Below is a small trained network, with its code and all its weights. Each question gives an input and a class and asks what happens when units are switched off, that is, made to give their printed mean instead of their output.

import numpy as np


def w(rows, s, z=0):
    codes = np.array(rows[::2]) - 128.0
    scale = np.full(codes.shape[1], s)
    scale[-1] = z or s
    return codes * scale


def f(y):
    return np.maximum(y, 0)


def log_softmax(a):
    a = a - a.max(-1, keepdims=True)
    return a - np.log(np.exp(a).sum(-1, keepdims=True))


def net(x, mask):
    res = np.array(x, float).reshape(1, 6) / 4 @ E
    y = f(res @ A[0][:, :-1].T + A[0][:, -1])
    res = res + np.where(mask, y, B[0][:, -1]) @ B[0][:, :-1]
    return log_softmax(res[-1] @ U[:, :-1].T + U[:, -1])


A, B = {}, {}
E = w([
[22,127,189,139,77],'x0',
[86,73,146,102,254],'x1',
[130,128,133,126,127],'x2',
[129,125,128,130,129],'x3',
[154,158,210,231,171],'x4',
[131,121,132,127,126],'x5',
],0.0077)
A[0] = w([
[153,148,181,210,155,147],'neuron 1',
[38,133,154,164,128,153],'neuron 2',
[43,124,150,80,177,152],'neuron 3',
[99,109,70,45,101,249],'neuron 4',
[102,119,129,105,122,127],'neuron 5',
[168,154,138,116,128,155],'neuron 6',
[132,137,96,128,132,139],'neuron 7',
[116,132,142,135,97,155],'neuron 8',
[166,161,104,167,31,247],'neuron 9',
[126,149,81,97,120,196],'neuron 10',
[53,114,157,123,156,123],'neuron 11',
[159,147,188,210,156,153],'neuron 12',
[75,137,177,147,11,176],'neuron 13',
[133,90,111,105,252,149],'neuron 14',
[158,136,115,106,98,184],'neuron 15',
[243,133,77,118,173,252],'neuron 16',
[133,126,133,121,132,121],'neuron 17',
[188,150,97,134,107,163],'neuron 18',
],0.015,0.0043)
B[0] = w([
[146,156,164,201,175,201],'neuron 1',
[64,153,175,118,160,199],'neuron 2',
[63,69,115,107,169,210],'neuron 3',
[92,95,66,49,71,248],'neuron 4',
[105,115,100,133,137,154],'neuron 5',
[139,105,118,156,116,156],'neuron 6',
[135,122,153,112,120,148],'neuron 7',
[128,164,122,125,119,159],'neuron 8',
[123,132,167,197,14,238],'neuron 9',
[135,122,160,79,94,186],'neuron 10',
[68,103,146,132,167,189],'neuron 11',
[155,156,156,209,179,205],'neuron 12',
[126,254,73,121,103,235],'neuron 13',
[212,145,84,82,211,233],'neuron 14',
[133,119,144,115,86,176],'neuron 15',
[246,42,139,143,92,245],'neuron 16',
[132,130,127,129,129,131],'neuron 17',
[125,79,158,144,88,185],'neuron 18',
],0.036,0.011)
U = w([
[152,54,145,89,13,173],'0',
[83,204,59,52,59,245],'1',
[191,74,73,1,145,82],'2',
[15,79,75,55,165,95],'3',
[182,89,189,223,83,22],'4',
[96,218,149,185,118,239],'5',
[215,118,106,155,218,94],'6',
[56,130,201,139,229,77],'7',
],0.005,0.0011)

Each question gives the input, the list of numbers given to net, and the class t.
The units are the neurons (one row each of A and B). Each row of codes is followed by its name. A weight is (code - 128) times the scale printed after its matrix; where a second scale follows, it is the last column's (A, B and U).
mask holds one flag per neuron, in row order. A switched-off neuron (its flag False) gives its mean, the last column of its row in B, instead of its output. The means were averaged over made-up inputs and are rounded, as every weight is.
A unit's drop is (log p(t) with every unit on - log p(t) with that unit switched off) / (log p(t) with every unit on - log p(t) with every unit switched off).
The circuit of an input: a set's keep is (log p(t) with only the set's units on - log p(t) with every unit switched off) / (log p(t) with every unit on - log p(t) with every unit switched off). Starting from the 12 units with the biggest drops (on a tie, the unit counted first), units are removed one at a time, each time the one whose removal leaves the highest keep (on an exact tie, the one counted first), for as long as the keep stays at least 0.8.
circuit, biggest first: the units of the circuit, biggest drop first
unit that matters most: the unit with the biggest drop
top k neurons: the k neurons with the biggest drops, biggest first
drop when u is switched off: that unit's drop, to one decimal
input [3,-7,-7,-3,-4,2], class 1: circuit, biggest first : neuron 13
input [-5,2,6,-8,1,-8], class 6: top 3 neurons : neuron 4; neuron 9; neuron 14
input [1,3,-4,1,-7,-2], class 3: circuit, biggest first : neuron 16; neuron 3
input [-8,8,-3,-8,2,-5], class 6: top 2 neurons : neuron 4; neuron 14
input [0,4,6,4,-3,-2], class 2: top 2 neurons : neuron 14; neuron 2
input [1,8,-1,2,-6,-3], class 3: top 3 neurons : neuron 3; neuron 16; neuron 11
input [1,-5,-5,2,0,-7], class 1: top 4 neurons : neuron 16; neuron 13; neuron 12; neuron 1
input [2,-8,0,8,-8,0], class 1: top 2 neurons : neuron 13; neuron 16
input [1,-5,-1,-1,0,1], class 1: top 4 neurons : neuron 16; neuron 13; neuron 12; neuron 1
input [-7,1,4,4,-6,8], class 2: top 2 neurons : neuron 9; neuron 14
input [5,1,-7,5,7,2], class 7: top 3 neurons : neuron 9; neuron 2; neuron 11
input [-6,3,-7,-1,-5,-7], class 2: drop when neuron 14 is switched off : 0.2
input [5,-2,5,-7,2,2], class 5: drop when neuron 4 is switched off : 0.1
input [0,3,-4,-6,-5,6], class 2: unit that matters most : neuron 2
input [4,-7,6,1,5,7], class 5: drop when neuron 13 is switched off : 0.3
